Here is a tiny trained network, its code and every weight. The questions are about switching its units off for an input and a class, where a switched-off unit gives its printed mean instead of its output.

import numpy as np


def w(rows, s, z=0):
    codes = np.array(rows[::2]) - 128.0
    scale = np.full(codes.shape[1], s)
    scale[-1] = z or s
    return codes * scale


def norm(h):
    return h / np.sqrt((h * h).mean(-1, keepdims=True) + 1e-5)


def f(y):
    return y / 2 * (1 + np.tanh(0.7978845608 * (y + 0.044715 * y**3)))


def log_softmax(a):
    a = a - a.max(-1, keepdims=True)
    return a - np.log(np.exp(a).sum(-1, keepdims=True))


def net(x, mask):
    res = np.array(x, float).reshape(1, 7) / 4 @ E
    u = 0
    for l in range(4):
        y = f(norm(res) @ A[l][:, :-1].T + A[l][:, -1])
        res = res + np.where(mask[u : u + 4], y, B[l][:, -1]) @ B[l][:, :-1]
        u += 4
    return log_softmax(norm(res)[-1] @ U[:, :-1].T + U[:, -1])


A, B = {}, {}
E = w([
[122,148,125,145,45],'x0',
[62,1,85,132,125],'x1',
[232,144,225,190,57],'x2',
[170,153,94,5,98],'x3',
[57,130,73,184,82],'x4',
[126,188,8,141,97],'x5',
[123,115,228,98,36],'x6',
],0.0056)
A[0] = w([
[175,225,25,116,124,49],'0.n0',
[180,17,52,72,149,6],'0.n1',
[211,137,73,122,255,102],'0.n2',
[140,182,146,207,201,189],'0.n3',
],0.0069,0.0024)
B[0] = w([
[177,172,70,115,102,233],'0.n0',
[133,133,169,145,85,193],'0.n1',
[70,166,139,119,148,250],'0.n2',
[155,169,254,132,89,240],'0.n3',
],0.013,0.0022)
A[1] = w([
[67,120,74,180,137,82],'1.n0',
[170,181,81,212,104,3],'1.n1',
[113,85,152,7,222,188],'1.n2',
[248,168,193,254,55,69],'1.n3',
],0.0066,0.0021)
B[1] = w([
[132,121,33,144,153,146],'1.n0',
[118,155,187,36,162,141],'1.n1',
[3,161,222,146,200,210],'1.n2',
[124,192,157,206,68,253],'1.n3',
],0.007,0.0041)
A[2] = w([
[174,221,178,180,202,253],'2.n0',
[90,39,81,183,146,179],'2.n1',
[233,133,47,114,147,79],'2.n2',
[119,254,53,130,127,161],'2.n3',
],0.0085,0.0033)
B[2] = w([
[23,111,133,156,107,255],'2.n0',
[71,162,76,255,168,177],'2.n1',
[164,116,118,66,180,139],'2.n2',
[128,237,137,126,60,214],'2.n3',
],0.0098,0.0064)
A[3] = w([
[137,2,182,189,131,82],'3.n0',
[128,36,177,169,81,212],'3.n1',
[77,190,239,155,134,237],'3.n2',
[95,91,211,93,187,252],'3.n3',
],0.0094,0.002)
B[3] = w([
[163,189,82,179,80,169],'3.n0',
[254,157,121,147,69,176],'3.n1',
[88,213,164,128,71,247],'3.n2',
[80,154,216,50,139,181],'3.n3',
],0.0078,0.011)
U = w([
[83,106,118,123,191,66],'0',
[250,67,117,103,122,89],'1',
[124,199,177,164,63,210],'2',
[83,120,206,16,178,88],'3',
[183,61,126,119,175,3],'4',
[171,176,9,24,149,134],'5',
[110,83,57,210,153,195],'6',
[178,18,139,92,178,22],'7',
],0.014,0.0063)

Each question gives the input, the list of numbers given to net, and the class t.
The units are the neurons (one row each of A and B). Each row of codes is followed by its name. A weight is (code - 128) times the scale printed after its matrix; where a second scale follows, it is the last column's (A, B and U).
mask holds one flag per neuron, layer by layer. A switched-off neuron (its flag False) gives its mean, the last column of its row in B, instead of its output. The means were averaged over made-up inputs and are rounded, as every weight is.
A unit's drop is (log p(t) with every unit on - log p(t) with that unit switched off) / (log p(t) with every unit on - log p(t) with every unit switched off).
The circuit of an input: a set's keep is (log p(t) with only the set's units on - log p(t) with every unit switched off) / (log p(t) with every unit on - log p(t) with every unit switched off). Starting from the 12 units with the biggest drops (on a tie, the unit counted first), units are removed one at a time, each time the one whose removal leaves the highest keep (on an exact tie, the one counted first), for as long as the keep stays at least 0.8.
units of the circuit, in order: the units of the circuit, biggest drop first
top k neurons: the k neurons with the biggest drops, biggest first
top k neurons in layer l: the k neurons of layer l with the biggest drops, biggest first
drop of u: that unit's drop, to one decimal
input [-6,0,-7,-7,-2,0,6], class 0: units of the circuit, in order	[2.n3, 1.n3]
input [5,4,-1,7,3,-3,-5], class 5: top 2 neurons in layer 1	[1.n2, 1.n3]
input [3,-3,-8,1,-4,4,5], class 5: top neuron	[0.n0]
input [1,-4,-7,8,-6,-1,1], class 3: units of the circuit, in order	[1.n2, 1.n3]
input [8,0,-5,5,6,-6,5], class 3: top 2 neurons	[1.n3, 2.n3]
input [1,-2,-7,-3,2,-5,-1], class 0: top 2 neurons in layer 2	[2.n3, 2.n1]
input [-2,7,2,2,-8,6,5], class 1: top 2 neurons in layer 0	[0.n1, 0.n3]
input [2,-6,0,7,-5,4,3], class 5: top 3 neurons	[0.n3, 0.n0, 2.n2]
input [-3,-1,1,2,-2,-3,3], class 3: top 3 neurons in layer 0	[0.n3, 0.n1, 0.n0]
input [7,1,2,-1,0,8,-1], class 5: top 2 neurons in layer 0	[0.n0, 0.n3]
input [-2,6,8,-3,8,3,3], class 6: top 2 neurons in layer 2	[2.n3, 2.n1]
input [5,3,8,4,-5,8,-7], class 5: top 2 neurons	[0.n0, 2.n2]
input [1,-8,-7,5,5,2,-1], class 5: drop of 2.n2	0.1
input [-2,4,0,7,4,-6,-6], class 3: drop of 3.n3	0.2
input [0,0,-8,-5,1,8,8], class 6: top 2 neurons in layer 1	[1.n3, 1.n0]
input [-3,-4,-8,0,6,-6,-1], class 0: drop of 3.n3	-0.2
input [8,8,3,1,5,2,-8], class 6: top neuron	[2.n1]
input [-4,7,-7,2,4,-5,5], class 0: top 2 neurons in layer 1	[1.n2, 1.n3]
input [8,3,2,-3,6,1,-4], class 6: top 2 neurons in layer 1	[1.n0, 1.n2]
input [-1,0,-6,-6,0,2,3], class 6: top neuron in layer 0	[0.n2]
